In the rows, zero is written as 128.
Each row of numbers belongs to one of the things below and depends on some of the facts about them. Some rows are named. Which thing is each other row?

Named rows:
brobom: [159 159 176 176 150 126 151 103 142 144 106 130  73 106 149 123 208 131
 114 124 131 145 143 118 128  94 157 132]
drutum: [133 143 134 124 108 113 131 145 113 209 151  82  89 109 105 159  83 130
 117 125  93 171  93 122 113 154 159 127]
nesu: [128 137 132 152  92 132 120 139 128 153 148 100  89 102 117 122 128 130
 148 103 124 172 135 105 137 154 127 163]
mugro: [130 135 127 161  87 125 123 138 125 149 151 105  95  91 123 113 133 126
 147 108 109 179 131 101 142 152 124 157]
bakesok: [132 140 133 128 105 110 133 146 110 207 154  84  91 103 108 151  84 127
 116 127  85 176  93 122 115 154 159 125]
fekabri: [126 138 128 153  94 128 119 134 126 142 147 102  88 103 114 118 133 126
 148  99 126 170 135  98 134 152 126 167]
pakon: [118 190  78  89 135 132 161 108  95 176 104  89  92 120 179 137 115 126
  72 139  89 125 102 132 129 175 179  88]
steflu: [126 140 155 106 118 131 139 154 112 195 136  73  93 123  91 190  97 132
 118 125 109 175 108 120 100 170 165 125]
vastiskan: [119 125 120 137  94 145 117 148 146 129 132  82  92 130  88 190 163 151
 135 112 151 172 138 115 152 162 110 141]
skolak: [127 136 134 150  90 143 118 140 131 147 142  97  94 106 115 134 139 134
 151 104 132 172 140 106 141 156 123 161]
puver: [124 133 137 144 111 151 163 145 115 103 127 132 153 143 161 110 130  88
 141 143 122 104 164 124 157  90 127 132]
nedrim: [123 137 131 141 112 149 159 143 116 108 125 130 149 149 158 113 122  90
 139 140 122  98 158 121 152  84 128 134]
drubrodron: [113 185  76 118 120 157 149 101 111 116  98 107  95 115 190 101 168 127
 106 118 124 124 146 111 155 177 145 124]
nitom: [165 157 165 195 138 109 150 100 138 126 114 138  82  87 160 105 215 125
 109 134  96 163 136 106 141  86 148 119]
vofan: [126 131 127 151 101 125 129 143 125 164 166 108  70  90 123  87 122 123
 156 100 147 158 143 120 141 155 133 179]
kiniflo: [127 145 125 146 104 158 143 134 120 121 120 129 150 159 159 121 117  96
 143 127 128  90 151 118 151  74 123 146]
duno: [128 138 132 152  93 133 121 139 124 151 147 100  92 100 118 121 131 128
 149 104 124 173 134 103 137 154 128 163]
klesis: [148 156 134 154  64 200  89 141 152 250 160  95  93 113 150 138 104 163
 179  87 177 137 133 151 163 138 112 194]
trosto: [133 136 125 165  84 122 121 137 124 146 151 103  98  91 124 115 135 128
 147 110 104 182 130 100 146 150 121 152]

Facts:
govi γ giskilen; vidir γ nabor; vidir γ nupu; gabak γ lofir; fiklafas γ brover; fiklafas γ lutrel; puver γ grulen; puver γ vidir
stusetri γ nupu; stusetri γ pire; taru γ duno; taru γ ketem; plodrir γ raplal; vutri γ lobrun; vutri γ nupu; bustol γ didra
mafan γ maplel; mafan γ dristim; mafan γ farubrel; zafegis γ trakol; traniten γ klistik; nitom γ raklo; nifava γ difu; bapa γ nedridros
bapa γ nasis; gubrel γ zumol; gubrel γ brebris; remim γ nabor; ziga γ nitom; ziga γ trosto; ziga γ brogom; kloplok γ brovel
kloplok γ nedridros; tugrofon γ nitom; tugrofon γ zumol; klatri γ grakik; zasek γ brugestes; tustas γ klesis; tustas γ plodrir; regek γ gozun
rivazul γ puver; rivazul γ damabis; rivazul γ lutrel; zedo γ drovar; zedo γ tustas; drosem γ gradas; trefol γ naru; flepli γ babrom
flepli γ ziklek; seflu γ trepa; klukamen γ bakesok; klukamen γ remim; lutrel γ brebris; klupum γ dreple; klupum γ naru; sedru γ dristim
bimuzim γ brovel; bimuzim γ pluplal; bimuzim γ klolel; stadu γ raplal; foston γ mimiklis; zaskes γ flipan; zaskes γ foston; grenor γ fusil
komes γ zeruk; griko γ drutum; griko γ patam; tudegrum γ regek; troneskan γ padras; troneskan γ kloskul; giskilen γ raklo; giskilen γ mugro
fluzur γ vastiskan; fluzur γ bravas; zeplolos γ gigu; nasis γ sigo; nasis γ brugestes; nasis γ klatri; maplel γ klarun; trukel γ brulem
trukel γ klarun; sigo γ skigus; matek γ brulem; skiluk γ klistik; skiluk γ flufon; skiluk γ zeplolos; ziklek γ pakon; romodos γ zafegis
rubra γ livik; fusil γ gozun; fusil γ klupum; plebun γ grenor; tufu γ zeruk; tufu γ klupum; gastis γ vupla; luklotar γ nedrim
luklotar γ ziklek; nopo γ miskik; zazak γ bakesok; zazak γ vupla; brogom γ klesis; brogom γ fluzur; bedrel γ regek; ketem γ livik
skosto γ bedrel; skosto γ klesis; skosto γ letrulek; letrulek γ trepa; letrulek γ brover; letrulek γ regek; kluflom γ flopupak; kluflom γ grakik
mugro γ bakesok; fekabri γ zoke; klarun γ nitom; pluplal γ naklin; pluplal γ brogom; kloskul γ paklus; kloskul γ grakik; skolak γ vastiskan
skolak γ padras; skolak γ noskes; bedrok γ duno; bedrok γ kluflom; vibrus γ roklo; nedrim γ grisu; vovisto γ trepa; vovisto γ bedrel
nesu γ grisu; fonosim γ puver; fonosim γ govi; gigu γ miskik; noskes γ rivazul; klistik γ klesis; klistik γ regek; lodus γ komes
brebris γ brover; flopupak γ stusetri; brobom γ vuklim; mimiklis γ brokle; mimiklis γ gutriflam; sosten γ lodus; livik γ giskilen; kirim γ raplal
kirim γ gradas; drotras γ skatum; papak γ gesko; papak γ vupla; raplal γ gabak; raplal γ lofir; stibon γ giskilen; nodok γ klesis
nodok γ roboske; tagris γ brifle; brover γ plodrir; drovar γ romodos; nedridros γ nuror; nedridros γ damabis; degren γ stabraror; dugogris γ sigo
raklo γ stapla; zipo γ flotil; zipo γ flufon; morak γ klodu; morak γ didra; morak γ komes; kiniflo γ letrulek; gutriflam γ lobrun
brifle γ steflu; vastiskan γ steflu; vastiskan γ plodrir; paklus γ stusetri; paklus γ regek; paklus γ stadu; lozoson γ skolak; kestek γ klodu
kestek γ naklin; nabru γ tufu; nabru γ skatum; rebe γ zoke; vofan γ lobrun; vofan γ remim; denelem γ brovel; brulem γ klodu
brulem γ trakamur; damabis γ zeruk; stabraror γ raplal; stabraror γ plodrir; bravas γ stapla; bravas γ zasek; geflo γ gigu; geflo γ grakik
roboske γ klukamen; difu γ maplel; latil γ vutri; drubrodron γ lutrel; nuror γ vofan; nuror γ klesis; nuror γ fusil; brugestes γ plodrir
flipan γ raklo; flipan γ dugogris; flipan γ tudegrum; roklo γ klesis; zoke γ stadu; padras γ trepa; padras γ tustas; meflok γ zoke
meflok γ vastiskan; meflok γ trakamur; dreple γ lofir; zeruk γ steflu; zeruk γ grakik; saviki γ steflu; trakol γ damabis; barok γ drotras
barok γ plufluk; barok γ stadu; plufluk γ leklen; trosto γ stapla; naru γ zumol; naru γ skigus; dristim γ babrom; patam γ brokle
vuklim γ difu; vuklim γ skiluk; vuklim γ noskes; vuklim γ skosto; vupla γ sigo; grulen γ skigus; grulen γ bravas; nefle γ vidir
duno γ skesek; klesis γ brokle; brokle γ trepa; brokle γ letrulek; lobrun γ lofir; poplezu γ mimiklis; poplezu γ babrom; retam γ klodu
skoskatru γ sigo; skoskatru γ foston; skoskatru γ grulen; skoskatru γ klupum; skigus γ plodrir; govi Ξ e; vidir Ξ b; flotil Ξ a
gabak Ξ c; fiklafas Ξ a; pakon Ξ e; puver Ξ b; stusetri Ξ b; taru Ξ b; plodrir Ξ b; vutri Ξ a
bustol Ξ e; mafan Ξ e; zafegis Ξ b; traniten Ξ c; nitom Ξ c; nifava Ξ b; bapa Ξ a; gubrel Ξ c
remim Ξ e; lofir Ξ a; grisu Ξ a; ziga Ξ d; kloplok Ξ a; tugrofon Ξ b; klatri Ξ c; zasek Ξ a
tustas Ξ e; regek Ξ a; rivazul Ξ d; zedo Ξ a; drosem Ξ a; trefol Ξ c; naklin Ξ d; flepli Ξ b
seflu Ξ b; grakik Ξ b; klukamen Ξ a; lutrel Ξ a; klupum Ξ d; sedru Ξ a; bimuzim Ξ e; stadu Ξ a
foston Ξ c; zaskes Ξ b; flufon Ξ d; grenor Ξ a; brovel Ξ b; komes Ξ d; griko Ξ a; tudegrum Ξ a
troneskan Ξ a; pire Ξ c; giskilen Ξ b; fluzur Ξ a; gesko Ξ a; zeplolos Ξ a; nasis Ξ b; maplel Ξ b
babrom Ξ a; klolel Ξ c; trukel Ξ b; sigo Ξ c; matek Ξ b; skiluk Ξ d; ziklek Ξ e; zumol Ξ c
skatum Ξ b; romodos Ξ b; rubra Ξ d; didra Ξ e; fusil Ξ b; plebun Ξ b; tufu Ξ a; bakesok Ξ a
gastis Ξ a; luklotar Ξ a; nopo Ξ a; zazak Ξ a; brogom Ξ b; bedrel Ξ a; ketem Ξ a; skosto Ξ e
letrulek Ξ a; kluflom Ξ a; nabor Ξ b; mugro Ξ a; drutum Ξ a; fekabri Ξ a; klarun Ξ e; pluplal Ξ d
kloskul Ξ a; skolak Ξ a; farubrel Ξ a; bedrok Ξ d; vibrus Ξ e; nedrim Ξ b; vovisto Ξ a; nesu Ξ a
fonosim Ξ a; gigu Ξ c; noskes Ξ b; klistik Ξ e; lodus Ξ d; brebris Ξ a; flopupak Ξ b; steflu Ξ a
brobom Ξ c; mimiklis Ξ a; sosten Ξ b; livik Ξ b; gradas Ξ b; kirim Ξ e; drotras Ξ d; papak Ξ a
raplal Ξ d; stibon Ξ a; nodok Ξ b; trepa Ξ b; tagris Ξ a; brover Ξ b; miskik Ξ b; leklen Ξ b
drovar Ξ c; nedridros Ξ b; degren Ξ a; nupu Ξ a; dugogris Ξ e; raklo Ξ c; zipo Ξ c; morak Ξ a
kiniflo Ξ b; gutriflam Ξ b; brifle Ξ b; stapla Ξ d; skesek Ξ a; gozun Ξ b; vastiskan Ξ a; paklus Ξ d
lozoson Ξ a; kestek Ξ b; nabru Ξ d; rebe Ξ e; vofan Ξ a; denelem Ξ a; brulem Ξ a; damabis Ξ b
stabraror Ξ e; bravas Ξ e; geflo Ξ b; roboske Ξ a; difu Ξ a; latil Ξ d; drubrodron Ξ e; nuror Ξ a
brugestes Ξ e; trakamur Ξ a; flipan Ξ e; roklo Ξ e; zoke Ξ b; padras Ξ b; meflok Ξ b; dreple Ξ a
zeruk Ξ c; saviki Ξ b; trakol Ξ a; barok Ξ b; plufluk Ξ c; trosto Ξ a; naru Ξ b; dristim Ξ c
patam Ξ b; vuklim Ξ d; vupla Ξ e; grulen Ξ d; nefle Ξ e; duno Ξ a; klesis Ξ a; brokle Ξ b
klodu Ξ c; lobrun Ξ d; poplezu Ξ a; retam Ξ b; skoskatru Ξ c; skigus Ξ a

Name these rows:
No name comes twice in this set of rows, the named rows included.
[136 141 137 153  85 156 115 143 134 193 161 102  86  98 135 110 117 137
 164  98 150 156 140 129 150 150 125 180] -> mimiklis
[128 139 136 150  93 137 120 138 126 147 145 101  91 102 117 121 133 127
 152 101 127 172 140 100 133 155 128 167] -> zeplolos
[123 165  17 145 172  58 148 145 161  54 186  76  56 109 140  98 150 114
 133 116 226  98 106 132 112  99 158 162] -> raplal
[144 161 240 129 180 163 176 122 136 119  71 108  80 134 124 172 226 128
 124 123 163 153 179 107  87 132 185 136] -> zeruk
[116 122 106 145 120  88 138 139 120 149 178 113  40  91 105  58 112 111
 145  93 165 142 138 123 136 153 139 188] -> dreple
[112 128  85 152 106  88 112 122 131 113 151 100  58 117  83 114 136 125
 130  89 147 152 123  94 138 142 116 173] -> stadu
[119 144 150 139 104 140 121 134 120 133 129  95  92 117 104 136 137 123
 153  93 132 173 143  84 112 162 136 175] -> kloskul
[143 187  82 153 141 127 142 152 159  84 159  67 122 102 182 136 154 122
 157 127 174 136 119 118 101 111 164 145] -> latil
[115 187  66 133 111 142 145  93 109 105 101 112 103 104 197  88 169 122
 102 119 100 132 138  99 160 168 138 119] -> flipan
[129 134 133 156  92 130 124 143 125 155 155 103  89  92 124 109 129 127
 151 106 125 174 138 110 143 155 128 164] -> klukamen
[122 135 134 142 116 145 162 145 113 110 130 134 145 144 159 102 121  85
 140 141 122  97 160 124 153  86 132 136] -> vidir
[117 175  79 127 112 157 158 111 114 114 105 107 106 102 200 104 178 129
 105 133 110 138 151 122 174 182 139 106] -> vupla
[110 185  74 119 122 147 147  98 111 111  99 108  92 116 188  97 168 123
 104 114 124 121 142 108 152 174 144 127] -> rebe
[114 138 116 143 118 129 151 130 114  82 121 133 137 156 144 106 126  83
 134 128 125  92 155 103 144  77 125 145] -> zoke

The same things again, as new rows of numbers:
Some rows with their names:
trukel: [151 153 162 179 138 148 123 171 168 100  97 191 105  98 143 105 122 126
 134 124  76 121 117 126 134 143 141 160 133 130 124 173 134]
klarun: [168 170 163 117 121 181 131 162 172 104  99 158  82  46 105 123  97 164
 119 127 152 138 126 149 131 129 148 163 165 138  84 165 147]
tudegrum: [119  78 144 102  87  93  77 127  87  95 151 111 138 115 125 134 131 134
 178 116  74 165 201 130  73 167 144 106 150 134 160  85 123]
regek: [112  78 142 101  89  94  81 121  88  96 150 109 141 115 126 138 130 129
 178 118  74 165 200 133  80 167 147 108 145 131 159  84 123]
gozun: [126 135 160 171 152 146 150 142 174 144 106 160 131 116 137 122 137 120
 144 129  72 102 117 153 136 157 151 182  97 120  99 169 124]
klistik: [171 172 173 104 105 112  97 112 176  97 165 139  69  61  97 110 134 181
 140 147  69 162 129 151  93 178 151 168 165 117  84 116 153]
lozoson: [ 99  78  98 106 100  95 101 137  85 101 118 110 152 110 146 154 116 111
 164 115 132 162 199 134 103 149 129 101 150 163 159  92 121]
vidir: [143 149 160 177 136 148 132 170 171 109  97 191 112  99 135 105 122 119
 127 122  75 118 117 139 132 140 146 167 121 128 120 171 132]
brobom: [ 83  97 127 152 111 135  74 120 160 111 145 107  73 108 181  98 136 129
 116 113  90 166 116 164 131 108 124 106 169 176 146 131 166]
retam: [146 150 161 179 144 148 134 166 170 108 101 187 113 104 143 111 125 126
 134 128  74 116 116 132 134 148 143 167 122 125 120 174 130]
trakol: [ 97  77  95 115  93  94 109 158  85 105 115 111 154 105 155 152  98 111
 151 123 126 161 190 104 105 153 120  99 178 175 161  87 119]
skigus: [140  78 139 127 153  92 140  88  83  95 157 117 150 117 181 180 134 114
 181 133 159 167 202 168  72 178  61  96 155 149 140 177 122]
degren: [101  78 106 108 106  94 114 123  85 100 126 113 153 111 148 157 118 108
 156 115 140 164 200 149  97 154 124  99 148 160 156 107 121]
vovisto: [111  79 127 101  96  94  83 115  88  97 144 107 146 118 131 148 130 127
 181 116  83 166 201 140  88 165 142 108 130 134 159  86 121]
gabak: [ 78  81 166 145  76 104 128 142 154 178 140 136  78  71 137  90 108  92
 109 108  76 168 117 177 110  97 151 101 176 178 140 162 176]
bimuzim: [163 170 168 114 129 177 152 142 174 132 112 139  88  53 105 131 106 161
 117 139 144 136 122 155 131 152 149 165 157 124  84 162 133]
nesu: [ 95  77  96 105 104  95 104 132  84 102 116 109 156 113 143 155 118 107
 165 115 134 163 198 142 110 147 135 104 137 159 157  92 121]
trakamur: [ 85  78  88 100 124  97 133 106  86 133 115 106 160 121 140 168 130 103
 175 116 138 151 197 159 126 149 143 120  99 139 152  92 120]
geflo: [137 158 164 182 137 135 154 173 173 149 110 183 122 104 166 117 107 127
 121 172  71 118 115  92 134 171 134 141 176 125 152 157 123]

Name these rows:
No name comes twice in this set of rows, the named rows included.
[136 132 165 167 151 130 141 126 174 129 121 152 122 118 128 121 142 131
 159 129  69 108 117 158 133 166 149 184  95 118  92 169 127] -> trepa
[162 171 174 120 129 164 159 120 171 152 129 173  89  47 104 121 102 140
 111 136 152 156 124 173 122 162 150 130 168 123  76 176 140] -> kirim
[115  78 137 135 150  93 156  89  84 121 160 109 157 119 183 181 126 113
 167 168 157 167 186 128  89 180  61  97 177 139 158 168 120] -> vastiskan
[ 88 102 104 163 131 165  69 117 140  97 129 108  72 104 185 109 135 134
 125 111 149 167 116 162 132  99  73  99 173 199 139 170 181] -> sigo
[139 162 164 185 129 134 155 177 173 150 107 187 118  95 173 113  92 131
 116 181  70 123 116  86 132 171 121 122 185 132 160 142 122] -> damabis
[110 144 154 181 150 146 159 157 175 180 109 146 145 115 165 137 121 118
 127 173  72  98 115 102 136 172 144 169 127 120 139 156 120] -> grakik
[168 171 172 116 122 171 144 141 175 119 124 145  81  53 105 124 108 166
 119 142 129 146 125 152 127 159 150 160 165 123  85 158 137] -> vibrus
[ 86 106  98 150 109 166  69 141 149  95 115 107  71 100 181  97 134 133
 122 110 125 166 117 166 132  93 114 109 160 199 143 146 187] -> nitom
[171 169 175 119 153 119 149  89 174 101 168 155  72  68 129 158 138 180
 140 173 127 165 130 170  90 181 127 113 166 117  71 177 152] -> tustas
[169 169 174 141 155 143 160  89 166 144 159 186  87  52 138 155 117 142
 108 163 160 166 127 177  99 178 114 100 175 120  69 178 144] -> stabraror
[141 154 167 184 150 132 157 162 171 158 122 176 126 109 176 138 112 129
 127 184  75 123 115  92 133 176 111 127 177 123 149 171 122] -> brifle
[141 153 167 183 149 134 157 162 171 149 120 178 125 108 172 132 116 130
 127 176  76 125 117  95 133 174 117 131 170 123 145 169 123] -> saviki
[ 84 103  93 147 118 169  68 131 150  97 114 107  72 105 181 100 135 132
 126 110 132 166 118 168 134  92 114 114 143 198 137 149 184] -> raklo
[135 148 169 179 111 125 139 175 167 115  98 196 105  82 113  94 111 107
 112 118  71 137 118 157 129 137 150 156 145 129 124 172 137] -> gutriflam
[136  79 162  98  94  92  72 101  91  94 165 108 130 118 123 143 140 150
 192 119  69 166 203 142  64 176 145 106 129 124 157  84 123] -> letrulek

